[ -5  -5  -2 -10   7  38 -14   2   2 -19   6  15 -12 -11   0  -9   3   1
  15 -22 -13  -1  -7  19   9  13   5   8   7 -17 -17 -14  22  -7   0   5
  -7 -22   1  -6   4  -6   2  14   3 -13 -12  23   5  16  -7  -6  19  -8
 -36]
sal.(92)
[-13   2  -5 -53  23 -45  11   8  43   1  24  -3  19 -39   5 -24   0 -10
  -2 -10   2  -6  -3   0  32   3 -12   1  -7  -7 -17 -10  -5  -2  36  42
   3 -21  20  13  11 -11 -10  20 -11  12  37 -16  -8 -30  11 -25  13 -14
  26]
fes.(75)
[  4  -9  22  50  16  13 -55  -2  -2   6 -12   2  11  13  31  -5 -18   4
  -7 -32   0  -6  -9 -22 -30 -19 -11  -8 -18  -4  13 -34  17  -3  17  14
   8 -14 -26   4  26 -10 -18 -29  24  15  30  21   8  38 -12  14   3  19
 -25]
saf.(77)
[  6   6   3  10  -2   4  11 -10   0  -4 -12 -18   0   0   0   7   6   8
   3   0  -2   2   1   4  -1   8  16   9   7 -10 -16  11   9   7 -22  -7
   2   2  21  -1 -25   4  19  -2   6  10 -30  -4   2   3  -4 -16   0  -3
  -1]
sal.(92)
[  4  19 -22 -16  -2 -22  19   4  25  -9  17 -23   4 -36  10 -29  -7   9
  18 -12   1   4 -30  -8  33  -3 -10 -17   9 -23  -7 -13   5 -19  29  58
 -13 -26  38  13   8 -12  -8  22 -12  -7   3  -7   2 -10  -2 -28  -7  -6
  18]
fes.(88)
[  6   0  12  39   7  29 -31  -8  16  15 -13  33  -2  28  18   8 -10   9
 -13 -16 -24 -11   4 -49 -10 -20  -7  13 -43 -15  20 -20  19  -8  34  29
  54  -4 -24  21   6  11  -7 -24   4  -4   4   9   3  38   0  33   5  -4
 -35]
saf.(77)
[-11 -31   6  42  20  24 -52 -19 -18  15 -16  18   0  22  11 -27 -14   1
 -18  -2 -11 -11 -22 -31 -27 -18 -12 -32 -26  -6   6 -20  26   1  22   1
  14 -16  -7 -15  32   8 -16 -17   6 -13  28  15 -22  15   4   7  22   2
 -30]
saf.(77)
[  6   4  -9  26  -6   7 -12  -6   1   3 -13   4 -11   3   1  -4   3  10
  16  -4 -18   3   6 -24  -5  -3   5   4  -5  -5   3 -22   8  -3  -3  -9
  13 -12   9  13   3  29  -5 -15  19   2 -14  -1  -1  19 -13  -7   8   0
 -28]
saf.(89)
[ 13  38 -14  41  -7  51  -1 -28  30  10 -13   7  -3  11  20 -46  -3  11
  -2 -28 -39  -4 -17 -52  -4   9 -12 -20 -16   7   2 -34  22 -23  12   4
  27  -9  22  13  22  16 -13  -7   8  -5 -17  -1   9  34  -8 -13   4 -15
 -54]
saf.(89)
[  7  18  -8  32  19  10 -31 -19  -6   8  -5 -11   5  -3  12 -31 -12 -11
  -5  -5 -33  -7  -4 -44  -1   9  -8   6  -1   5  -5 -31  12  -7 -46   6
  12 -10  20  12  18   3 -16  -7   3   7  17  -5  22  24  -2  -2   8  -7
 -37]
saf.(89)
[ 15  25 -14 -26   1 -32   9  18  32  13  15  15  -1 -37   7   2   7   9
  11 -13   5  -5  -4   4  18  -4   1 -29   8 -14   1  -5 -20   4  13  41
  15   6  26   1   3 -17  13   6   3  13  -9 -22 -14  -8  -5 -19 -20  -2
  19]
fes.(75)
[  1  32  -4 -22 -11  12  12  -5  11 -17  -6 -15  -6 -36  -3  -5   7  -4
  -6 -32  16  10  -3  15  14  22 -23 -11  22   1 -20  11   3  -7 -18   0
 -19  -4  16 -12  -5  10  11  23   3  -1 -10   7  10  10  -1   0   3 -15
 -12]
sal.(92)
[ 12 -14   4 -14  19  28  18  -6 -11 -14 -20  13 -21   5 -17   3   3 -25
  18   8  -1   2   2  27  -7  26   9   0  -2   3 -33  13   7  15 -17  -6
 -13 -15  13 -25 -15 -16  28   8   7   9 -29  18  -3  -1  -8   3   8  16
 -33]
sal.(82)
[  1  23  -5 -27  17 -28   7  20  33   0   8  17  11 -29  11 -29   3  10
  -2 -27   6  -9 -36 -25  14 -26 -26 -19  -5 -12  -3 -16  -7 -17  34  58
   4 -22  10  12  15  -6  -3   9   3   5  11 -10  -4   4  -4 -21  -4 -12
  30]
fes.(75)
[ 10  10 -17  -7   9  17  25  -2  -7  -8   7   2 -19 -10  -4 -23  24  -9
  -2   8 -17  -1  -2   8   3  14  24 -15  26  -6 -45  20   6   0 -49 -15
 -27 -24  46 -24 -18   0  23  26  -5   2 -48   0   2  -1  -3  -7  -4 -10
 -24]
sal.(82)
[  2  40 -18 -10  30 -53  15   9  41   1  12  14  13 -45  15 -32   3 -21
  -4 -12   2 -11 -29 -24  17 -33   2 -16  14  -6 -14 -23 -22  -4   6  45
   9 -14  45   8   5  10  -6  11 -16   9  -9 -42   5  -1   6 -26 -13 -22
  40]
fes.(75)
[  3 -11  14  43  10   6 -43  -9   4  34  -5   8   7  16  43 -26 -13   3
 -17 -10 -15  -9   3 -32 -22 -13  -4 -28 -24  10  15 -26  14  -4  16   3
  24 -13   9  14  18  12 -10 -16  14   7   9  -5 -11  18  11   5   1  -1
 -16]
saf.(77)
[ 12  11   5  77  -4  25 -52  -8   4  26 -16  15   2  25  21 -11 -13  16
 -19 -14 -24 -32  -2 -37 -29 -16  -9 -36 -19  -5  17 -36  29  -2  15  15
  43 -10  -1  10   7   1   6 -37  18  -2   0  -3 -15  49  -1  -6   2  -7
 -17]
saf.(77)
[  8  14   6  -8  -5  13  -6   9   5 -16   3 -14   0  -9 -10  21  -4  -5
  22   0 -10   2 -10  20  -2  23  11  33  27 -25 -41   1  18  -5 -29  10
 -29 -16  15 -13 -29 -17  21   5   3   7 -46  21  26   2 -16 -10   5 -17
 -17]
sal.(92)
[ 39  60 -35 -10 -19  22  34  -6  43 -25  14 -20 -17 -18  -7 -34   7  -6
  37   7 -88  11  -7 -37  28  28  25  59  26 -18 -25 -31  41 -34 -66  15
  12 -30  89  53 -32  -4  10  13 -10  21 -89 -24  54  30 -18 -56   5 -57
 -44]
sal.(82)
[  9   0   9  54  25  10 -46 -10  12  22  -8  26  24  19  20  -3  -4   7
  -6 -13  -3  -7   5 -30 -24 -23   2 -13 -27  -7  15 -26  26  -2  18  19
  30 -23  26   6   8   6  -7 -35  19  10   2  -2  -2  28  -1  -8  -4   1
 -18]
saf.(77)
[ 12  23   0  13  -5  14  -1   2  11 -28   5 -19  -5   2 -10   5  -6  10
  13 -13  -3   5 -26  15   5   7  12  44  27 -35 -33  -2  23 -18 -36  16
 -21 -30  16   8 -34  -4  26  -1   1  -1 -50   4  24  25 -10 -15   5 -29
 -14]
sal.(92)
[ -9   9  -6 -50   5 -74  20  13  26   4  11  24  16 -45  13  -5   7   1
   3 -17  25  -9 -14  16  30 -21 -20 -32 -14 -15  11   9 -30   2  49  45
   3   2  10   8  -6  -2  -4  19 -24  -7  38 -26 -41 -30  16 -14 -11  -7
  63]
fes.(75)
[ -1  25 -13 -43  17 -35  15  14  36 -15   3  -5  11 -43   8 -23 -15   9
  -1 -30  24  -7 -32  15  35 -23  -5 -16  11 -29  -8 -19   1 -19  34  40
  -3   7  10   9  11   3  -7  25  -6  -4  22 -20  -2  -9   5 -22  -1 -21
  49]
fes.(75)
[ 72  -5   2  49 -13  53 -37 -22  -1  10 -17  -4  30  52  39 -23 -25  18
   2  -8 -35  -7  -6 -22 -19  -8  -3   5 -20  -4  12 -29  33 -30   8  -1
  22 -12  -6  24   4   7  -7 -27  21 -12  -2  12  -5  27  -8  -8  18  -3
 -48]
saf.(77)
[  9  12 -14 -38  25 -34   8  20  24  15  20  32   5 -49   4 -15  26  -3
  11  -7   8  -9   5   1  16 -11  10 -29  -8  -4  -9 -14 -24  14   7  43
  15  -9  44 -11   6 -11  13   5   4  14 -16 -32 -15 -14   2 -18 -16   7
  24]
fes.(75)
[  9  13  -4 -11  -6  20  39   4   7  -7  -5  -8   6  -1  -6 -22  10 -23
  24   8  -2  -4   0  10   6  11   6   8   0  -5 -24  -2  10  -1 -22  11
  -9 -14  22  -8 -18  -9  21   7   3   7 -32   9  11  -7 -11  -5   9 -11
 -12]
sal.(82)
[  5  48 -27 -64  -1 -30  45  20  54  -5  19  31  12 -49  14 -33   9   4
   2 -19  23  15 -27   1  27 -25 -16 -40  -4  -8 -20  -1 -17  -8  35  58
  15  -4  29  20  -2   9   3  21 -23 -13   4 -43 -12 -18  13 -25  -9 -25
  43]
fes.(75)
